Below is a small trained network, with its code and all its weights. Each question gives an input and a target symbol and asks what happens when units are switched off, that is, made to give their printed mean instead of their output.

import numpy as np


def w(rows, s, z=0):
    codes = np.array(rows[::2]) - 128.0
    scale = np.full(codes.shape[1], s)
    scale[-1] = z or s
    return codes * scale


def norm(h):
    return h / np.sqrt((h * h).mean(-1, keepdims=True) + 1e-5)


def f(y):
    return np.maximum(y, 0)


def softmax(a):
    e = np.exp(a - a.max(-1, keepdims=True))
    return e / e.sum(-1, keepdims=True)


def log_softmax(a):
    a = a - a.max(-1, keepdims=True)
    return a - np.log(np.exp(a).sum(-1, keepdims=True))


def net(x, mask):
    ids = ['βγεηλμπστφω'.index(c) for c in x.split()]
    T = len(ids)
    res = E[ids] + P[:T]
    u = 0
    for l in range(3):
        r = norm(res)
        for j in range(2):
            rows = slice(3 * j, 3 * j + 3)
            q, k, v = (r @ M[l][rows].T for M in (Q, K, V))
            z = softmax(np.where(np.tri(T) > 0, q @ k.T / 3**0.5, -1e9)) @ v
            o = O[l][rows]
            res = res + np.where(mask[u + j], z, o[:, -1]) @ o[:, :-1]
        u += 2
        y = f(norm(res) @ A[l][:, :-1].T + A[l][:, -1])
        res = res + np.where(mask[u : u + 8], y, B[l][:, -1]) @ B[l][:, :-1]
        u += 8
    return log_softmax(norm(res)[-1] @ U[:, :-1].T + U[:, -1])


Q, K, V, O, A, B = {}, {}, {}, {}, {}, {}
E = w([
[94,150,126],'β',
[93,141,209],'γ',
[133,129,87],'ε',
[128,170,68],'η',
[116,187,147],'λ',
[101,107,88],'μ',
[114,135,48],'π',
[133,173,129],'σ',
[57,107,129],'τ',
[118,143,181],'φ',
[250,107,124],'ω',
],0.022)
P = w([
[143,77,161],'0',
[2,239,179],'1',
[59,220,149],'2',
[102,212,61],'3',
[58,113,185],'4',
[113,189,186],'5',
],0.0062)
Q[0] = w([
[111,219,130],'0.h1',
[166,186,195],'0.h1',
[167,209,146],'0.h1',
[70,28,168],'0.h2',
[75,77,121],'0.h2',
[95,158,254],'0.h2',
],0.0078)
K[0] = w([
[133,90,146],'0.h1',
[157,52,80],'0.h1',
[143,2,122],'0.h1',
[55,215,126],'0.h2',
[117,198,129],'0.h2',
[46,142,53],'0.h2',
],0.0092)
V[0] = w([
[43,109,88],'0.h1',
[75,203,191],'0.h1',
[121,249,151],'0.h1',
[133,115,146],'0.h2',
[178,91,181],'0.h2',
[165,124,112],'0.h2',
],0.012)
O[0] = w([
[1,58,123,255],'0.h1',
[166,179,169,241],'0.h1',
[196,229,94,223],'0.h1',
[146,142,221,103],'0.h2',
[153,130,197,7],'0.h2',
[202,102,114,80],'0.h2',
],0.0082,0.0049)
A[0] = w([
[161,111,115,49],'0.n1',
[248,104,119,154],'0.n2',
[93,66,127,182],'0.n3',
[99,138,124,2],'0.n4',
[104,127,96,44],'0.n5',
[100,139,93,40],'0.n6',
[102,130,132,146],'0.n7',
[108,105,55,68],'0.n8',
],0.018,0.0036)
B[0] = w([
[118,2,216,142],'0.n1',
[195,99,189,224],'0.n2',
[165,209,30,242],'0.n3',
[166,145,141,173],'0.n4',
[161,186,149,205],'0.n5',
[155,156,191,238],'0.n6',
[188,133,43,228],'0.n7',
[157,122,157,252],'0.n8',
],0.0077,0.0044)
Q[1] = w([
[103,186,127],'1.h1',
[6,199,133],'1.h1',
[165,154,89],'1.h1',
[174,128,171],'1.h2',
[197,142,180],'1.h2',
[152,150,134],'1.h2',
],0.016)
K[1] = w([
[137,88,166],'1.h1',
[221,85,153],'1.h1',
[141,169,168],'1.h1',
[143,102,172],'1.h2',
[127,2,134],'1.h2',
[183,58,137],'1.h2',
],0.013)
V[1] = w([
[66,249,147],'1.h1',
[70,177,133],'1.h1',
[148,111,186],'1.h1',
[166,184,131],'1.h2',
[36,235,157],'1.h2',
[146,85,119],'1.h2',
],0.011)
O[1] = w([
[19,166,83,220],'1.h1',
[69,110,95,168],'1.h1',
[158,149,149,91],'1.h1',
[154,163,103,177],'1.h2',
[92,151,12,254],'1.h2',
[114,116,161,81],'1.h2',
],0.011,0.0072)
A[1] = w([
[132,139,7,101],'1.n1',
[178,162,84,183],'1.n2',
[14,124,137,4],'1.n3',
[109,36,197,154],'1.n4',
[134,204,154,136],'1.n5',
[112,195,69,217],'1.n6',
[159,49,133,5],'1.n7',
[135,105,97,8],'1.n8',
],0.014,0.0039)
B[1] = w([
[143,100,254,234],'1.n1',
[112,106,182,182],'1.n2',
[167,170,135,162],'1.n3',
[206,177,71,145],'1.n4',
[82,62,106,165],'1.n5',
[140,82,238,250],'1.n6',
[122,244,105,135],'1.n7',
[156,110,128,129],'1.n8',
],0.0085,0.014)
Q[2] = w([
[169,62,12],'2.h1',
[110,127,185],'2.h1',
[137,108,173],'2.h1',
[84,76,191],'2.h2',
[71,145,70],'2.h2',
[77,224,252],'2.h2',
],0.022)
K[2] = w([
[53,202,85],'2.h1',
[182,128,133],'2.h1',
[181,148,119],'2.h1',
[183,130,93],'2.h2',
[82,84,89],'2.h2',
[220,3,175],'2.h2',
],0.022)
V[2] = w([
[202,39,129],'2.h1',
[209,162,140],'2.h1',
[101,157,69],'2.h1',
[151,44,79],'2.h2',
[190,248,47],'2.h2',
[122,201,250],'2.h2',
],0.02)
O[2] = w([
[232,74,80,149],'2.h1',
[200,186,114,163],'2.h1',
[60,145,82,57],'2.h1',
[154,65,87,87],'2.h2',
[93,253,43,49],'2.h2',
[157,210,222,255],'2.h2',
],0.016,0.0083)
A[2] = w([
[63,160,113,70],'2.n1',
[228,248,99,124],'2.n2',
[80,207,141,188],'2.n3',
[121,129,131,96],'2.n4',
[102,114,96,91],'2.n5',
[178,9,97,152],'2.n6',
[117,124,140,49],'2.n7',
[120,186,109,254],'2.n8',
],0.017,0.0075)
B[2] = w([
[180,17,79,150],'2.n1',
[252,16,148,247],'2.n2',
[171,97,10,210],'2.n3',
[69,122,133,128],'2.n4',
[119,115,210,137],'2.n5',
[109,252,22,206],'2.n6',
[66,126,140,128],'2.n7',
[173,66,15,211],'2.n8',
],0.012)
U = w([
[70,201,77,221],'β',
[90,207,217,135],'γ',
[167,166,18,96],'ε',
[138,119,250,76],'η',
[127,250,121,158],'λ',
[134,85,60,132],'μ',
[177,19,166,3],'π',
[174,220,81,146],'σ',
[92,94,187,237],'τ',
[154,184,177,153],'φ',
[221,123,144,113],'ω',
],0.013,0.0049)

Each question gives the input, a string of symbols that net reads in full, and the target symbol t.
The units are the heads (3 rows each of Q, K, V and O) and the neurons (one row each of A and B). Each row of codes is followed by its name. A weight is (code - 128) times the scale printed after its matrix; where a second scale follows, it is the last column's (O, A, B and U).
mask holds one flag per unit, layer by layer, with each layer's heads first. A switched-off unit (its flag False) gives its mean, the last column of its rows in O or B, instead of its output. The means were averaged over made-up inputs and are rounded, as every weight is.
A unit's drop is (log p(t) with every unit on - log p(t) with that unit switched off) / (log p(t) with every unit on - log p(t) with every unit switched off).
The circuit of an input: a set's keep is (log p(t) with only the set's units on - log p(t) with every unit switched off) / (log p(t) with every unit on - log p(t) with every unit switched off). Starting from the 12 units with the biggest drops (on a tie, the unit counted first), units are removed one at a time, each time the one whose removal leaves the highest keep (on an exact tie, the one counted first), for as long as the keep stays at least 0.8.
circuit, biggest first: the units of the circuit, biggest drop first
most important unit: the unit with the biggest drop
top k neurons: the k neurons with the biggest drops, biggest first
top k neurons in layer l: the k neurons of layer l with the biggest drops, biggest first
heads that matter: for each layer, one digit per head in row order, 1 if its drop is at least 0.15 and else 0, layers parted by /
drop of u: that unit's drop, to one decimal
input μ β η τ, target μ: most important unit -> 0.h1
input σ ε η σ π μ, target σ: circuit, biggest first -> [0.h1 2.h2]
input β τ τ, target β: heads that matter -> 00 / 00 / 10
input π π π β σ β, target π: circuit, biggest first -> [2.h2 0.h1]
input η ε ε β λ, target η: heads that matter -> 01 / 00 / 01
input μ π τ β γ π, target μ: heads that matter -> 10 / 11 / 01
input σ ε β λ β β, target σ: heads that matter -> 10 / 00 / 01
input β μ μ β, target β: heads that matter -> 00 / 00 / 10
input β λ τ μ ε, target β: circuit, biggest first -> [2.h1 1.h2]
input β γ π, target β: heads that matter -> 00 / 10 / 10
input ε ε β τ, target ε: top 2 neurons -> [0.n3 1.n6]
input λ π μ φ, target λ: heads that matter -> 10 / 00 / 01
input γ π λ φ, target γ: heads that matter -> 00 / 00 / 11
input β γ λ φ, target β: most important unit -> 2.h1
input β μ σ, target β: heads that matter -> 00 / 00 / 10
input τ β φ π, target τ: heads that matter -> 10 / 00 / 11
input ε η ε β ε φ, target ε: heads that matter -> 10 / 11 / 01
input π π π β μ φ, target π: top 2 neurons -> [0.n3 1.n1]
input η μ τ, target η: heads that matter -> 01 / 00 / 00
input β π μ π β μ, target β: heads that matter -> 00 / 10 / 10
input τ η ε π μ, target τ: circuit, biggest first -> [2.h1]
input η μ γ μ, target η: heads that matter -> 00 / 00 / 00
input μ φ η, target μ: top 2 neurons in layer 1 -> [1.n6 1.n4]
input μ β τ ε, target μ: top 3 neurons -> [1.n6 2.n6 1.n4]
input ε μ η φ γ σ, target ε: drop of 1.n6 -> 0.3
input σ η σ λ λ, target σ: drop of 2.n3 -> 0.1
input β π φ ε γ, target β: most important unit -> 1.h1
